[[ -1.0   4.8  10.2]
 [ 21.5  -4.5   4.9]
 [-54.1  33.7 -28.3]]
:
[[ -4.5   4.9]
 [ 33.7 -28.3]]

[[-10.7 -16.4 -47.8]
 [-18.0  33.3  30.7]
 [  3.1   3.5  34.0]
 [-23.3  55.7   2.6]]
:
[[33.3 30.7]
 [ 3.5 34.0]]

[[ 14.8  -5.8  20.7]
 [-26.9 -14.7  14.2]
 [ -0.8  10.2  -9.2]
 [ -9.6 -38.9  59.1]]
:
[[-14.7  14.2]
 [ 10.2  -9.2]]

[[  2.4 -55.2  18.4 -16.5]
 [ 10.6 -36.8  17.0 -35.3]
 [ 14.2 -25.2  10.5 -18.7]]
:
[[-36.8  17.0]
 [-25.2  10.5]]

[[-56.2  30.8 -37.4]
 [-48.0  42.8 -58.1]
 [-25.0  15.8 -15.6]
 [-43.6  21.3 -30.6]
 [-31.7  -0.3 -43.5]]
:
[[ 42.8 -58.1]
 [ 15.8 -15.6]]

[[-55.6 -50.0  -4.5 -58.5  -9.5]
 [-26.3  19.3 -46.5  -5.4 -32.0]
 [-21.9  -8.3   8.3 -19.4  -3.1]]
:
[[ 19.3 -46.5]
 [ -8.3   8.3]]
---
[[ 19.8  34.2  54.0 -27.0 -14.1]
 [-13.1 -22.3 -34.7  17.5   9.0]
 [-19.7 -22.7 -20.5  12.6   3.9]
 [  7.5  19.6  39.6 -18.5 -11.2]]
:
[[-19.7 -22.7 -20.5  12.6   3.9]
 [-13.1 -22.3 -34.7  17.5   9.0]
 [  7.5  19.6  39.6 -18.5 -11.2]
 [ 19.8  34.2  54.0 -27.0 -14.1]]

[[ 59.2  52.8  -3.1 -55.3 -59.8 -12.7]
 [-62.8 -21.4  38.8  62.8  32.3 -24.0]]
:
[[-62.8 -21.4  38.8  62.8  32.3 -24.0]
 [ 59.2  52.8  -3.1 -55.3 -59.8 -12.7]]

[[-24.6 -24.9 -24.8 -18.5 -17.7 -24.7  36.6 -16.8  36.9 -17.1  -3.4 -25.2
  -22.0  -1.5 -19.4 -24.0]
 [-18.4 -18.5 -16.8  17.7  13.4 -16.1 -24.7   1.2 -22.4  16.4 -39.9 -13.8
   14.6 -40.9  14.7 -18.7]
 [-49.0 -49.4 -49.9 -13.1 -10.9 -50.0  69.0  -4.5  70.8 -11.5  -1.7 -48.4
  -18.3   4.4 -14.7 -47.9]
 [  5.2   5.4   4.2   1.8   3.8   3.7  15.8  12.2  15.3   2.0  16.6   3.3
    3.2  18.5   2.9   5.2]]
:
[[-49.0 -49.4 -49.9 -13.1 -10.9 -50.0  69.0  -4.5  70.8 -11.5  -1.7 -48.4
  -18.3   4.4 -14.7 -47.9]
 [-24.6 -24.9 -24.8 -18.5 -17.7 -24.7  36.6 -16.8  36.9 -17.1  -3.4 -25.2
  -22.0  -1.5 -19.4 -24.0]
 [-18.4 -18.5 -16.8  17.7  13.4 -16.1 -24.7   1.2 -22.4  16.4 -39.9 -13.8
   14.6 -40.9  14.7 -18.7]
 [  5.2   5.4   4.2   1.8   3.8   3.7  15.8  12.2  15.3   2.0  16.6   3.3
    3.2  18.5   2.9   5.2]]

[[-23.7  17.1 -67.7 -22.0]
 [-24.6  -4.3  -1.6 -68.4]]
:
[[-24.6  -4.3  -1.6 -68.4]
 [-23.7  17.1 -67.7 -22.0]]

[[ -1.1  12.0  12.8  34.9  33.2 -18.3  -3.9 -10.2  -8.6  21.5  16.0]
 [-13.3   7.5 -10.4  45.1  14.6  -3.9  -9.0  -4.2 -34.9  40.6  21.5]
 [-20.9 -33.6  48.9  -3.5  40.6  24.2  45.3  -4.6 -40.3  52.5 -10.9]
 [-15.6  -4.7   7.1  33.8  20.8  -0.7   4.8  -8.4 -36.5  40.8  12.0]]
:
[[-20.9 -33.6  48.9  -3.5  40.6  24.2  45.3  -4.6 -40.3  52.5 -10.9]
 [-15.6  -4.7   7.1  33.8  20.8  -0.7   4.8  -8.4 -36.5  40.8  12.0]
 [-13.3   7.5 -10.4  45.1  14.6  -3.9  -9.0  -4.2 -34.9  40.6  21.5]
 [ -1.1  12.0  12.8  34.9  33.2 -18.3  -3.9 -10.2  -8.6  21.5  16.0]]

[[ 21.6  19.8  -1.5 -29.7 -12.9  13.4 -16.2 -50.7  19.9  10.2  27.1  25.6
   10.0 -10.4 -15.0]
 [  3.8  15.7 -27.9  10.0 -16.1  -2.5 -30.4  -5.6  36.3   0.3   1.5   5.8
    0.9 -20.0 -17.2]]
:
[[  3.8  15.7 -27.9  10.0 -16.1  -2.5 -30.4  -5.6  36.3   0.3   1.5   5.8
    0.9 -20.0 -17.2]
 [ 21.6  19.8  -1.5 -29.7 -12.9  13.4 -16.2 -50.7  19.9  10.2  27.1  25.6
   10.0 -10.4 -15.0]]
---
[[-14.2  11.9   9.8   6.9  25.8]
 [-14.0  12.2   5.0 -18.9  22.4]
 [-52.6 -38.1 -11.4  35.5  40.9]
 [-31.1 -11.9 -30.9 -24.9 -10.3]
 [-26.4  -4.2 -13.2  -8.2  -7.2]]
:
[[-14.2  11.9]
 [-14.0  12.2]
 [-52.6 -38.1]]

[[ 37.0  -6.5  -4.5]
 [ 14.3 -44.5   0.0]
 [  3.3 -54.5   8.5]
 [ 34.2 -25.1   7.7]]
:
[[ 37.0  -6.5]
 [ 14.3 -44.5]
 [  3.3 -54.5]]

[[ 29.7 -14.6]
 [-47.4 -44.7]
 [  7.6  18.1]
 [ 35.3  38.6]
 [-33.6 -51.3]]
:
[[ 29.7 -14.6]
 [-47.4 -44.7]
 [  7.6  18.1]]

[[-19.0  21.9]
 [ 33.2  -2.2]
 [ 42.6 -34.7]
 [ 21.9 -32.9]
 [ 64.7 -17.1]]
:
[[-19.0  21.9]
 [ 33.2  -2.2]
 [ 42.6 -34.7]]

[[-30.6 -34.8  22.6 -51.0]
 [ 54.5 -45.1  28.4 -11.1]
 [-54.8 -21.7  31.9   4.8]
 [-41.6 -54.3  26.1 -39.5]
 [ 43.3  13.0  70.6 -20.2]]
:
[[-30.6 -34.8]
 [ 54.5 -45.1]
 [-54.8 -21.7]]

[[ 22.9  16.5  27.4   6.1 -53.6]
 [ 24.9   9.7  31.0   5.2 -56.0]
 [-26.4 -17.2 -34.1  -7.4  59.1]]
:
[[ 22.9  16.5]
 [ 24.9   9.7]
 [-26.4 -17.2]]

[[ 35.0 -14.3 -29.5  34.5 -60.8]
 [-50.9  44.5 -14.1 -15.2  57.0]
 [  1.9  19.6  42.1  40.8  -3.9]
 [ 10.0   1.1 -34.1  16.3 -32.6]]
:
[[ 35.0 -14.3]
 [-50.9  44.5]
 [  1.9  19.6]]

[[ 25.6  12.9  -9.9  -8.9]
 [ -2.7  12.2 -57.1  -7.3]
 [ -7.7 -38.5  32.7  -4.5]
 [ 18.8 -14.4  23.2 -44.3]
 [-14.8   3.1 -28.1  25.9]]
:
[[ 25.6  12.9]
 [ -2.7  12.2]
 [ -7.7 -38.5]]

[[-19.4 -15.2]
 [ 30.7 -56.0]
 [  2.7  -6.8]
 [ 10.4  12.1]
 [ 21.5 -51.7]]
:
[[-19.4 -15.2]
 [ 30.7 -56.0]
 [  2.7  -6.8]]
